rulo-relo: [-22  -4 -21  21 -14 -14   2  41  15 -24  -8  45  13  11   5  24   5 -30
 -15   9 -11  -6   9]
rulo-relo: [ 13   0  -4   8  15  17   2 -21 -26   9 -16 -11   9  24  14 -12  -4   2
  18   2 -45  35 -16]
vemi-fira: [-23 -45 -17 -38 -34   1 -39  -5  25  -7   4  40  -2 -16 -22  -2  -6  31
  15   4  44  -7   4]
ral-pilo: [-26 -42 -18 -35  -8  -2 -29   7  18 -21  -3  12  -1  17  24  27   1  33
  -7  37  47  38  33]
ral-pilo: [ 16  -9   1 -24 -20  11 -20 -22   4 -42  -5  48   9   8  20  -1  -5 -33
   6   5   3 -12  -3]
rulo-relo: [ -2   4  11 -18 -18  29  10 -14   9   8  13  26  -8  23  18  26 -20  -4
  28 -22  17   1  -4]
ral-pilo: [ 24   5  33 -34  -3   9   7 -18   2   4  18  19  -4 -33  -4 -14 -22 -36
  26 -23   8 -42 -11]
rura-tipog: [ 34  -6  -3 -24  16  -8  -3  -3   7   6  19 -39 -14  35 -25   4 -12 -20
 -14  -7  11   8  35]
ral-pilo: [  9  -5  -6  32   1   0 -36  -7  25  26  -9 -37   5   3 -33   4 -14 -14
  10 -51 -34 -19  30]
rulo-relo: [ 18 -55  20  -4 -30  42 -25 -58 -39   3 -74 -19  20 -40  39 -57   6  25
  11   4 -54 -26 -43]
ral-pilo: [  7 -19  14  39 -13  -8  26   4  23  25   0 -27 -11  33  -7  13   0 -27
 -13 -49 -15 -62  -3]
rura-tipog: [ 25   7 -32 -40 -41  51   2 -12  -8 -42   9  25  12  33  -6 -27  -3 -10
 -13  18  29  -3   5]
vemi-fira: [ 28   2  29   9  50  15  44 -10 -14  40  26 -71  23 -23  -1 -68 -17 -25
  27 -23 -31 -52 -14]
rura-tipog: [ 49  13   5 -37  -7   1  13 -13 -33 -13  -3  -7 -15  -5 -27 -32   5 -19
 -27  17  -2  -4 -15]
rura-tipog: [-13 -24 -43  25 -59  19 -46  16   0   4 -60  12  12 -18 -43  -8   5  15
 -17 -15 -45  -5   6]
rulo-relo: [ -8 -37  19  -9  32  -4  40  11 -24  43  -5 -46  -1  -7  18 -19  -2  26
  10  19 -13  10 -20]
rura-tipog: [-14 -26  12 -35 -31 -25 -44   6  23 -13 -11  32 -15 -63 -17  17   0   9
  -9   3  43 -26  16]
rura-tipog: [-27  36 -22  26  11  15  38  64   2  42  25 -40  17 -36 -45 -23  -7  12
   0 -10   1 -15  17]
vemi-fira: [-20  39 -26  10  -1  15  32  32  16  10  51 -10   7   1 -37 -18   1  18
  -2  -6  45 -18   8]
ral-pilo: [  9  28  14 -42 -19  17   7  13 -37  -7 -16  42   4 -81 -12 -24  -9 -14
   8  20  -9  -2 -24]
rura-tipog: [-38  89   3  21  78 -12  37  51  23  13  85 -30  18 -30   3  11 -11   3
  26   7  49  23  41]
ral-pilo: [ -9 -53  -7  11 -29  -9 -27  19  -4  39 -55  -3  -3 -32 -38   0  -7   5
   1 -22 -56 -10  -5]
rulo-relo: [  2  25  15   5  36 -10  15  24   7  40  14 -20 -18  31   3  65 -29 -27
  20 -27 -22  50  35]
rura-tipog: [ 48  45  34 -22 -41  27  45 -22 -68 -17 -42  32 -25 -17  20  -6  12 -25
 -29  14 -30  -3 -60]
vemi-fira: [  9 -29   4 -53  19 -60 -45 -26  -1 -36  -1  23 -40  28  11  45  17  28
 -23  53  46  78  15]
rulo-relo: [-10  14 -40  21  12 -11  20  58 -27  -5 -13  -3  22 -14 -31 -30  15  -5
 -29  40 -37  23  -1]
rura-tipog: [ -1  31  25  31  -6  22  41   4   6  22   4 -42 -12  19  29  28   0  -1
 -13 -31   9 -26   7]
rulo-relo: [ -4 -47  15 -24  -4  -7   6  33  -3  22 -30  -7  -4 -18  11  24 -17 -19
  -5   5 -19  -1  19]
ral-pilo: [ -5  32 -11  27   9  -1  32  24  15  -7  27 -35  -3  40   5  16  13   0
 -34   1  31  -7  26]
vemi-fira: [ 38 -15 -21  11 -19   5  28 -23 -34   6 -10  16  -2  44 -44 -54  11 -17
  -5 -10 -55 -18 -64]
ral-pilo: [  6   1  -5 -45  -2 -13  17  39   1 -12  23  14  -7 -19 -25  -3  -5 -19
 -21  27  39  -7  18]
vemi-fira: [  0 -33  17 -38  -4   8  -8  -6   5  -7   1 -12  11 -50  14 -32  -4   9
   2  17  35 -39   7]
rura-tipog: [-17 -31  13   6  32 -10  19  -3  22  21  28 -16   1  33  28  14 -10   4
  26 -10  13  -3   3]
rura-tipog: [ 53 -31  26 -76  -5 -16   0 -31 -28 -17  -8  33 -32  17   1   6 -10 -34
  -5  22   2  19 -19]
rulo-relo: [ 18   4  38   3  -2  12 -37 -37  10  23 -24 -17 -10 -19  16  32 -25 -18
  29 -51 -30  -5  18]
vemi-fira: [-33  18 -28   3 -28   7  -8  35  -3 -21 -18  53   3   0   7  38   6  11
 -10  24   4  44   7]
ral-pilo: [-48 -23   7  -7 -18 -18  -3  11  -8 -15 -26  50  -8 -31  41  25  23  49
  -5  43  26  23 -29]
rulo-relo: [-10 -11 -14 -20 -35  -2   6  38  -8 -12 -14  -5   4 -64 -33 -40  19  20
 -45  32  34 -43   1]
vemi-fira: [ 11  45  23  15   8  -1  11  -6  -4  -1   3  -1 -10  -4  14  23  -2 -20
   0 -16  -7   1   0]
ral-pilo: [ 21  15 -16  20   9   8  17  16 -23  30 -10 -42   4   5 -42 -27  -3  -9
  -9 -13 -49   6  -2]
vemi-fira: [ 31  -2  25  29 -61  20  -5 -38  -2 -20 -48  12  -8  -1  18  -2  14 -33
 -29 -40 -28 -77 -28]
rura-tipog: [ 21  23  -4  11   7  -7 -22 -23 -16 -23 -17   3  -1   8   1  -2  11  -8
 -11   8 -27  26  -4]
rulo-relo: [ 17  42  -9 -30 -21  41   9  -6 -14   7  13   2 -13  11 -20   5 -14   9
   6  -8  19  28   6]
rulo-relo: [  6  47 -13  -9 -38  47   5   3 -17   2  -6   9   0 -21 -22  -9  -6  11
  -1 -10   5   4  -3]
ral-pilo: [ 39  11  12 -53  22  31  64  13 -10  27  52 -60 -10  29 -13 -22 -25 -20
  -3   0  40 -13  22]
vemi-fira: [-15  43 -13  27  12  10  25  14  -9  23  23  43   8  12 -21   5 -14 -13
  44 -23 -38  26 -32]
vemi-fira: [-14 -12 -37   2 -20 -26   0  16  16 -42  11  -9 -15  49  -8   8  42  39
 -69  44  68   6  18]
vemi-fira: [ 15  21  15  13 -37 -10  -7 -40   8 -22   1  50 -27  20  -4  20  14 -12
  -7 -30  10 -29 -36]
[ 15 -56  20 -14  45 -40 -38 -26  25   3  10  10   7  11   8   5 -24 -44
  41 -16 -30  -1  12] : rulo-relo
[ -7   4  -7 -26  59 -10  25  37 -13   9  29 -56  13 -14   4 -22  -2  17
  -8  51  26  39  33] : vemi-fira
[ 20  46 -11  10 -20  24  42  47 -14   6  -2 -28   1  -8 -31  -8  -2 -34
 -41  -8  -9 -29  18] : ral-pilo
[ 34  41  26  36   1 -15  31 -35 -13 -18   5   5 -19  32  14   0  22 -31
 -21 -20 -17 -32 -42] : vemi-fira
[ -9   1 -17  -7 -20   3   5  54  -8   2 -21  11   9 -38 -25   0  -5 -18
 -20  13 -16  -5  16] : rulo-relo
[ 12 -18   5 -26  21  17  14 -40  -6   9  29  10   0  49  19 -12 -15   7
  44  -1   5  25 -25] : rulo-relo
[ -44 -100    2    5    5    3  -44   -9   31   15  -27   12   39  -25
   39  -13  -18   14   52   -7  -25  -25    3] : vemi-fira
[ 48  31   0   6   4   3  41   9 -43  24  -8 -64 -11 -15 -54 -54  12 -10
 -41  -2 -32 -23 -18] : rura-tipog
[ -2   1  30 -22  54  -9  -7  -1   7  24  21 -39   5 -35  20   5 -23  -1
  33   0   9  17  31] : vemi-fira
[-15  -4   7  -2   3 -16  20  -4  23  -8  35   5 -16  31  16  19  12  18
  -8   4  58 -12  -4] : rulo-relo
[  7 -31   3  -5  11  10  -3 -16  -9  36 -10 -33  -2  12  -7 -13 -12  17
  21 -13 -26  14  -6] : ral-pilo
[-31   9   0  -9 -12 -10 -24  33  17   4  -5   5  -4 -58 -12  25  -2  21
  -7   5  32   2  31] : ral-pilo
[-29  52  20  76  29  22  29   6 -11  53  -8 -19  20 -24  23   7 -11   4
  49 -46 -69   5 -27] : rulo-relo
[-30  -1   1  14  55 -11 -26  20   8  37  -5  -7  12   2  20  52 -31  -1
  53  -8 -47  82  36] : vemi-fira
[ 22  -8  23 -29   9 -23 -26 -34 -11  -5 -11  22 -23   1   6  21  -5  -8
  12   2  -9  32  -9] : vemi-fira
[  0  36  13  21  17 -35  14  17  -2  13  17   8  -7 -46 -37 -12   6 -17
   0 -14 -11 -26 -19] : ral-pilo
[ -6  34 -20  21  -4  15 -14 -16   8 -19  25  43  27 -18 -23 -40  -1  -9
  32 -17  -8 -23 -25] : rulo-relo
[-41  10 -11   3  21  27  13  26  19  45  45  20  32 -37 -24 -24 -36   7
  78 -30  -3  -7  -6] : vemi-fira
[-14  66 -15  19 -26  51  19 -22   4  -8  39  46  12  11  -5 -16  -2  16
  37 -27  23 -10 -36] : rulo-relo

zuv_dul: [ -3   0   9  15 -24   7 -15 -32 -34  17  50   8 -10  -1 -17 -29   5 -11
   9 -12 -43 -19 -13]
dinu_leri: [  7   4 -24   7  49 -10  53   4 -40  -9 -31 -24  10  22  29 -26 -36   9
   8 -31 -27  17  -9]
rop_buson: [-20  10  -4 -15  33  -1   6  31 -12 -10  18 -13  -7 -26  26  -5 -38   9
 -23 -13  30   9   2]
zuv_dul: [-18  26   9   7   7  -3  15 -23 -72  -3  61 -27  -9   7  32 -47 -23 -30
  20 -34 -39 -43   5]
gapem_tun: [ 14  34 -26  15  21  -7  25  30  -1  28   7 -11  10  -2  34 -28 -24  -9
 -16 -14  27   7   7]
les_rasag: [-37 -12  43 -10  -2  -5 -11  16 -35 -40 -13  18 -66  11 -49 -15   1  -2
 -10   5 -51  49 -58]
gapem_tun: [ 18  -8  -6   8   3 -16   0  11   3  -1 -36  10  13  21 -10  10  22  -2
  24   9  -6  14  -2]
dinu_leri: [  1 -13  11  -7  14 -18 -33  71  47 -12 -61  17  -5 -10 -31  49  25  19
 -19  29  45  68 -14]
koge_fotu: [-19 -60   6 -49  25  -3   2   7  29 -43 -48  19   8 -25  -8  59 -13  55
   7  29  29  10   8]
gapem_tun: [ -6  27   0   9  14 -18  -9  38 -37  18  36  -9 -13 -27  18 -21 -24  -4
 -20 -13  18  -9  -3]
rop_buson: [ -8  62  28  11 -27  -9   1  24  -2  -2   4 -22 -42  17  14 -21  13 -50
 -26   8  14 -19   1]
gapem_tun: [  9 -20  -2  12  25 -26 -19  26 -36   2 -18   0  13  -9 -15  16   4  25
  13  -9 -15  18 -13]
zuv_dul: [ 35  65 -37   9  -5  -1  41  32  49   9 -40  -5  -7  35  41 -22  -2 -48
 -24  17  63  -3  17]
dinu_leri: [ -7 -28  -1 -12  44 -12  -2  29  -4 -21 -45 -17   9 -26   0  41 -21  50
 -19  -6  15  28  -5]
rop_buson: [ 20  -2   5  25 -10  -8   3 -31 -18  12 -21 -27  21  17  -3  10  23   5
  14 -12 -38 -25   8]
dinu_leri: [  0  -3   2   4 -27  32 -32 -31  20 -12   9   3 -24  -4 -34   9  11  -6
 -31  -1 -10   7 -20]
les_rasag: [ 46  16 -37  34   5  -5   1 -14   0  35  -7 -29  51   6  25   8  11  -1
   7 -20   9 -29  29]
zuv_dul: [-11  -7   8 -16  17  -1   5  18  20 -21 -29 -10   2  -2   7  24  -2  11
  -7   6  20  18   6]
gapem_tun: [ -4 -24   5   2 -19  10 -20 -35  -7  26  43   5  11 -38 -12   7  -5  31
  -8  -3 -12 -34   6]
dinu_leri: [-11   9   1 -18   0 -42   9  57 -38  22  37  56 -33 -28  10 -39 -28   0
  12  33  33 -24  -9]
koge_fotu: [  9   0 -27   7 -15  -2  30 -33 -48  38  67  43  -4   3   8 -71 -28 -10
  33  -5 -34 -38  -9]
rop_buson: [ -4 -48   0 -24   0 -15 -13  -3 -22 -14  -8  42 -15 -27 -28  19 -11  42
  12  26  -4 -17 -16]
zuv_dul: [ -4  -3  31  18 -64  27   0 -74  18  31  18 -11 -22 -15 -30  -4  13  20
 -43   4 -45 -44  -8]
zuv_dul: [  5   0  10  11 -50   6   3 -39  -2  34  25  21 -26 -15 -22 -21   1  11
 -21  16 -24 -42 -12]
rop_buson: [ -3 -73 -13   9  12  13 -14 -67 -47  33  68  14  62 -26 -19  -7  -9  51
  54 -38 -74  -8   2]
les_rasag: [ -5   4  12 -19   6 -20  10  31  24  -5 -41 -13 -10 -33  19  39 -15  34
 -39  27  55 -27  19]
koge_fotu: [ -9  34  19  27 -13  17 -36   0   5  23  52 -38  13  -5   5  -5  21 -31
 -16 -30  -3   8  12]
koge_fotu: [-60 -12  67 -51   7 -34  37  59  34 -20 -18  25  -2  16  19   4  19  -8
  55  45  21  33  24]
rop_buson: [ 27  29   3  36 -12 -15   6 -15 -35  10 -36 -43 -17   8   0   1   5   2
 -34 -13 -28 -39 -10]
les_rasag: [ 43  13 -25  42 -11 -23  19  -4 -31  44 -15  12  11  27  -8 -35  13  -7
  20  -5 -36  -9 -13]
zuv_dul: [  1  -7   9 -16 -19  12 -20  38  92 -14 -57  33 -19   5 -38  38  31   1
 -29  45  49  64 -14]
koge_fotu: [  8 -26 -32  -7 -10  29 -14 -50  -3   9  60  30  22  -9  -5 -14 -10  -1
  26  -9  -9 -21   6]
dinu_leri: [ 18 -46 -19   7 -10  38 -34 -53  40   4  -4  -2  37 -16 -33  44  16  37
 -10 -11 -12  12   2]
dinu_leri: [ 26 -59 -38   0  -2  17 -40  -5  37  19  -9  55  18 -34 -55  31   1  54
 -13  15  13  42 -25]
rop_buson: [ -3 -26  -3  -7  15   2 -13  -7 -17 -16  -9  -2  -4 -21 -13  20 -15  32
 -13  -6  -7   1 -12]
les_rasag: [-31 -27  11 -46  11   6  -3  29  35 -37 -15  37 -26 -17 -14  19 -15  16
  -8  31  37  36 -12]
gapem_tun: [-12   5  33   8  -9 -40  30  25 -26  35   2  15  -5   7   2 -31   9   4
  27  14 -28  -3  -2]
koge_fotu: [ -6  34  22  25  -9 -13  -5  12 -25  29  32 -27   0  -2  13 -22   9 -19
  -5 -17 -13 -13   7]
zuv_dul: [-19 -61  -1 -35  47 -22   7 -13 -70 -44  -6   6  10 -22   6  22 -35  50
  42  -7 -27 -26  -2]
koge_fotu: [-25  10   8   8  11  21   0 -11 -37  -1  42 -17 -34 -20  -7 -35 -38   7
 -43 -35 -33  19 -34]
dinu_leri: [ -8  -4  20  -3 -28  31 -40  -6  42 -30 -40  -3 -64 -25 -57  39   4  23
 -90  17  10  29 -44]
gapem_tun: [ -8   8  -2  -9   3   8   9 -20 -20 -19  14 -13 -11   2  16  -9 -17 -10
  -2  -9  -5 -28   4]
gapem_tun: [-18  46   8 -12  26 -17  59  22 -40 -34 -15 -23 -32  41  47 -46 -28 -44
  12  -9  -7  -7  -1]
koge_fotu: [ 35   1 -33  14  -9 -27  28   6 -16  51  -3  34   2 -18   6 -26 -21  27
  -5  18  12 -37  -3]
zuv_dul: [  7  35 -13   9   6 -12   9  29 -13  16  22   3  -1   9  24 -32  -7 -32
   7  -4  19  -2   6]
dinu_leri: [  1  24  13   9   5  -7  17   8  11  -5 -23 -31  19  36  22   1  24 -30
  21  -8  -5   9  20]
koge_fotu: [-22  18  41   0  12 -26  12  42  -8 -11 -37 -29 -20   3   8   9   5   3
 -16   3   0  16  -3]
rop_buson: [  1  53  11  22 -14   3  -2   8 -12   2   3 -34 -38   5   7 -19  -3 -30
 -47 -12   0 -11 -12]
gapem_tun: [-16 -17  22  -4 -41  15   9 -44  24  37  42  14   5 -22  -8 -10   3  21
  -4  12 -17 -31  12]
zuv_dul: [-14  -7   1 -22  -7  12   2 -34 -42 -54  13  20 -42  29 -13 -24  -8 -32
  26   2 -38 -16 -25]
les_rasag: [ -4 -11   9 -12   1 -12   6  18  24   7 -19   6   8 -17   4  22   1  24
  -5  20  27  -3  13]
rop_buson: [  6  24  -7   7  -5  18   9   5  47   5  -5  -6  15  29  10  -8  18 -34
   2  -2  16  32  11]
les_rasag: [ 19  32  -9   8 -16   4  12  -2  39  14 -14 -21  15  10  27   8  12 -20
 -13   8  36 -27  31]
les_rasag: [ 31 -15 -59   2   9 -10  29 -18 -34  46  51  46  32 -15  25 -45 -38  14
  37  -2   5 -44  11]
les_rasag: [ -7  21  14  -6 -12  -3  11  13   7 -15 -22   0 -38   8  -2  -6  -2 -13
 -24  16  10  -2 -12]
dinu_leri: [ 15  43  18  25 -35  13  14  -6  59   2 -50 -26  -1  62  -5  -1  55 -52
  -4   7 -10  28   6]
koge_fotu: [-25  34  31  12 -11   9 -18  43  48  37  36 -16   2 -19   5  -7  13 -15
 -36  -5  32  45   9]
rop_buson: [  4  35  24  31 -47   3 -28 -23 -42   7  20 -13 -65  -4 -34 -25   8 -21
 -49  -5 -40 -36 -37]
les_rasag: [ -6  11  25  -5   1  -5 -10  30  37 -26 -62 -28 -17   0  -6  45  17   6
 -38  15  29  20   1]
gapem_tun: [-21 -31  19 -11  15   2  18 -16  -8 -19 -23  -7   1   6 -11   7  -5  26
  10  -7 -39  23 -12]
[-15  -8  19   9  -6  17 -30 -29 -23  -9  29 -22  -6 -10 -19   6   5   3
 -10 -24 -36  -1 -11] : rop_buson
[ 12  33   4  12 -52  44  -8 -28  72 -12 -25   0 -32  44 -30  -4  39 -51
 -34  14   0  27 -15] : zuv_dul
[  6  19  15   5  -2 -26   6  67  56  30 -51  -2   1 -17   4  26  13  20
 -37  30  58  27  10] : koge_fotu
[ 26 -18  -8   3   2 -22   5  40  60  22 -72  20  32   5 -13  39  31  27
   7  33  36  36  11] : les_rasag
[ -7 -44  -3 -15  15 -15  -4 -19 -57 -13  16  22   0 -18 -11   1 -20  32
  32  -2 -32 -26 -11] : zuv_dul
[ -6 -24 -29 -23  25   9  -3  -2 -22 -19  28  28  -5 -20   2  -9 -37  13
   8  -4  10   3 -11] : les_rasag
[  4 -30   6 -15  -9  -1 -13  -6  24 -26 -42  19  -1   9 -26  36  24  11
  14  25   1   8  -3] : rop_buson
[ -3 -46  -1 -13   9   2 -41  -9  12   4  22   3  47 -39  -5  51  10  38
  20   0  19 -12  28] : dinu_leri
[ -7  30  -1  -7   0  13  26  14  35  -6  -9  -4 -13  19  18 -18  -6 -27
 -16   4  23  22   2] : gapem_tun
[ -8 -21   2   6  -2   1  -1 -31 -26  34  62   2  38 -16  10 -16  -3  13
  36 -19 -29 -26  19] : les_rasag
[-14  15  14  -5 -20   8 -15   6   4  -5  26  14 -31  -1 -12 -15   3 -23
 -12   9   5   4 -12] : rop_buson
[ -5   4  -2  -5  26 -21   5  35 -22  -5   3   4   9   5  17  -8  -5  -9
  26  -3   9  12   5] : dinu_leri
[  -4  -45    1    5   24  -25   30  -62 -108   10   26  -22   26  -21
   17  -13  -36   56   41  -34  -81  -77    5] : gapem_tun
[-34 -47  15 -34  13   3 -18  -3  -5 -14  45  28  21 -21  -5  11  -3  16
  45   4  -2  10  11] : rop_buson
[ -2   8  30 -10 -49 -26  46  21  72  57 -18  41   8   6  10 -11  29   3
  17  62  34 -17  32] : les_rasag
[ 29 -26 -42   7  24  -8  23  -6 -13  20 -23  13  20 -16   2  -1 -30  46
  -6  -6  -1  -3  -8] : rop_buson
[-32 -42  27 -18  18 -23  -6  15 -55 -10   9  23 -28 -35 -27  -2 -27  49
   1   3 -33   9 -33] : les_rasag
[ 13  44 -24  26 -21  14  27   9   8  49  38  31 -29  14  -4 -78 -18 -33
 -27  -5  -5  29 -30] : koge_fotu
[ 35  -3 -36  22 -11  -1  -7 -29 -26  35  28   9  18 -15   2 -12  -9  11
   2  -9  -6 -47   5] : koge_fotu
[ 32  -2 -22  22 -35  18  44 -65  28  46  -6   4  26  19   4 -22   6   9
   3   1 -29 -34  13] : dinu_leri
[  2 -22   1  -5  14  11 -22  27  51 -29 -61   8   4  18 -36  40  27   6
  -6   9   9  81 -19] : gapem_tun
[ 27  39 -12  11 -12  15   3  29  75 -28 -81   0 -15  67 -15  10  45 -58
 -12  20  27  65 -11] : koge_fotu
[ 53  12 -31  48 -46  -3  -6 -17  21  88  18  26  21 -14 -19 -22  18  12
 -18   9   2 -26   0] : zuv_dul
[-19   6  18 -17   6  28 -10  -1  36 -68 -38 -16 -13  52 -12  20  31 -47
  13  -2  -8  56  -8] : koge_fotu
[-23  -9  25  -2 -32  54 -48 -36  56 -24  30   2   4  28 -41  13  50 -42
  11  -8 -25  55  -6] : rop_buson
[-12  46  17   0  -6 -22  27  41  -7  10   8   3 -27  17  24 -39  -2 -38
   1  12  15  -1   1] : gapem_tun
[  2  41  43   7 -42 -20  -3  45  71  13 -46  -4  -3  34  -1  20  66 -42
   3  43  38  15  24] : dinu_leri
[-61 -49  53 -50  25 -18  -2  28   8 -13  14   2  13 -56  11  42 -18  60
   9  17  23   3  24] : koge_fotu
[ 14   8 -12  10 -12 -10  11  -1 -17  24   9  20 -15  -5  -4 -26 -11   3
  -7   7  -4 -18 -12] : rop_buson
[  12  -53   -1  -32   30  -19   21   10   67  -37 -101   -4   81   40
   18   82   49   20   80   30   28   22   55] : rop_buson
